Below are the code and all the weights of a small trained network. Each question names an input and a class and asks about switching units off, where a switched-off unit gives its printed mean instead of its output.

import numpy as np


def w(rows, s, z=0):
    codes = np.array(rows[::2]) - 128.0
    scale = np.full(codes.shape[1], s)
    scale[-1] = z or s
    return codes * scale


def f(y):
    return np.maximum(y, 0)


def log_softmax(a):
    a = a - a.max(-1, keepdims=True)
    return a - np.log(np.exp(a).sum(-1, keepdims=True))


def net(x, mask):
    res = np.array(x, float).reshape(1, 6) / 4 @ E
    y = f(res @ A[0][:, :-1].T + A[0][:, -1])
    res = res + np.where(mask, y, B[0][:, -1]) @ B[0][:, :-1]
    return log_softmax(res[-1] @ U[:, :-1].T + U[:, -1])


A, B = {}, {}
E = w([
[149,91,77,158,177,87,245,92,184,70],'x0',
[86,132,108,148,221,19,78,115,55,129],'x1',
[208,168,200,124,231,149,83,54,171,126],'x2',
[163,99,124,134,128,127,99,151,123,94],'x3',
[104,112,148,130,147,139,138,130,129,136],'x4',
[128,108,150,233,64,85,98,93,176,175],'x5',
],0.013)
A[0] = w([
[179,94,77,143,167,84,216,113,190,94,94],'n0',
[106,151,181,112,87,143,55,189,105,163,46],'n1',
[109,83,147,110,131,103,153,110,141,132,126],'n2',
[119,186,163,102,102,148,26,159,95,159,84],'n3',
[87,133,118,147,160,125,109,122,106,116,43],'n4',
[208,171,204,113,223,130,90,53,158,131,109],'n5',
[79,156,107,169,183,66,101,134,67,116,33],'n6',
[122,123,55,164,169,107,170,122,172,96,10],'n7',
[119,155,129,154,161,69,120,148,97,127,43],'n8',
[122,131,158,113,61,206,158,132,164,104,57],'n9',
[126,132,119,217,105,125,129,79,103,114,40],'n10',
[53,57,60,117,70,88,163,200,63,142,76],'n11',
[121,170,71,2,200,141,157,180,61,93,3],'n12',
[146,123,150,117,127,164,156,167,174,152,108],'n13',
[120,84,150,218,88,45,85,120,175,185,8],'n14',
[97,119,113,132,165,55,104,107,63,125,54],'n15',
],0.012,0.0027)
B[0] = w([
[91,89,84,153,196,161,159,122,69,168,211],'n0',
[87,103,92,166,182,129,134,142,96,167,193],'n1',
[122,114,74,118,123,135,111,149,120,135,146],'n2',
[93,107,98,164,198,134,165,119,55,180,200],'n3',
[153,141,137,113,113,140,141,174,115,105,156],'n4',
[76,143,125,133,25,68,78,57,120,59,251],'n5',
[185,174,88,181,114,201,154,167,156,71,203],'n6',
[87,75,108,146,164,132,203,116,84,150,177],'n7',
[202,148,133,169,97,144,137,194,119,128,172],'n8',
[188,181,115,179,118,169,135,173,147,85,184],'n9',
[126,111,157,82,171,132,95,132,163,150,162],'n10',
[74,142,114,116,60,56,51,77,144,56,224],'n11',
[155,81,227,49,167,106,108,137,200,183,212],'n12',
[183,143,117,131,89,162,148,126,118,87,161],'n13',
[164,81,251,50,138,123,133,117,174,182,211],'n14',
[174,180,88,178,133,155,166,159,136,100,197],'n15',
],0.011,0.024)
U = w([
[53,159,98,94,76,29,95,84,135,51,130],'0',
[74,103,64,134,248,146,159,131,44,194,135],'1',
[254,209,91,146,121,222,155,192,180,99,243],'2',
[186,99,222,17,198,100,126,140,224,193,1],'3',
],0.0097,0.0011)

Each question gives the input, the list of numbers given to net, and the class t.
The units are the neurons (one row each of A and B). Each row of codes is followed by its name. A weight is (code - 128) times the scale printed after its matrix; where a second scale follows, it is the last column's (A, B and U).
mask holds one flag per neuron, in row order. A switched-off neuron (its flag False) gives its mean, the last column of its row in B, instead of its output. The means were averaged over made-up inputs and are rounded, as every weight is.
A unit's drop is (log p(t) with every unit on - log p(t) with that unit switched off) / (log p(t) with every unit on - log p(t) with every unit switched off).
The circuit of an input: a set's keep is (log p(t) with only the set's units on - log p(t) with every unit switched off) / (log p(t) with every unit on - log p(t) with every unit switched off). Starting from the 12 units with the biggest drops (on a tie, the unit counted first), units are removed one at a time, each time the one whose removal leaves the highest keep (on an exact tie, the one counted first), for as long as the keep stays at least 0.8.
circuit, biggest first: the units of the circuit, biggest drop first
top k neurons: the k neurons with the biggest drops, biggest first
drop of u: that unit's drop, to one decimal
input [-3,-2,8,4,-2,8], class 0: top 2 neurons : [n5 n12]
input [-7,-5,4,0,5,4], class 1: circuit, biggest first : [n3]
input [2,3,1,-6,-6,-1], class 2: circuit, biggest first : [n3 n11]
input [0,5,-2,-4,5,5], class 2: top 3 neurons : [n6 n12 n15]
input [1,0,-1,-2,-4,2], class 3: top 3 neurons : [n5 n11 n3]
input [1,-7,8,-4,4,-7], class 0: top 2 neurons : [n5 n6]
input [-7,-7,5,4,2,8], class 3: top 2 neurons : [n14 n0]
input [8,-7,-2,-3,1,3], class 1: top 2 neurons : [n0 n7]
input [-7,-6,-4,7,-4,-1], class 1: top 2 neurons : [n3 n1]
input [-8,-8,8,-6,7,-5], class 0: top 4 neurons : [n5 n0 n6 n15]
input [7,-2,5,-3,3,-1], class 1: top 2 neurons : [n0 n11]
input [-6,7,-4,-5,-8,-1], class 2: top 3 neurons : [n6 n15 n0]
input [-3,7,-2,0,3,-7], class 2: top 3 neurons : [n6 n15 n14]
input [2,3,2,-6,-8,5], class 3: circuit, biggest first : [n14]
input [3,-6,3,2,-1,7], class 3: top 3 neurons : [n14 n6 n15]
input [7,-1,-6,2,-3,2], class 1: top 3 neurons : [n0 n5 n7]
input [5,-2,-4,8,8,-1], class 1: drop of n0 : 2.1
input [-6,7,-3,6,7,-5], class 2: drop of n15 : 0.6
input [4,-3,-1,0,-1,5], class 3: drop of n15 : 0.1
input [1,-7,-8,1,-1,-3], class 0: circuit, biggest first : [n11]
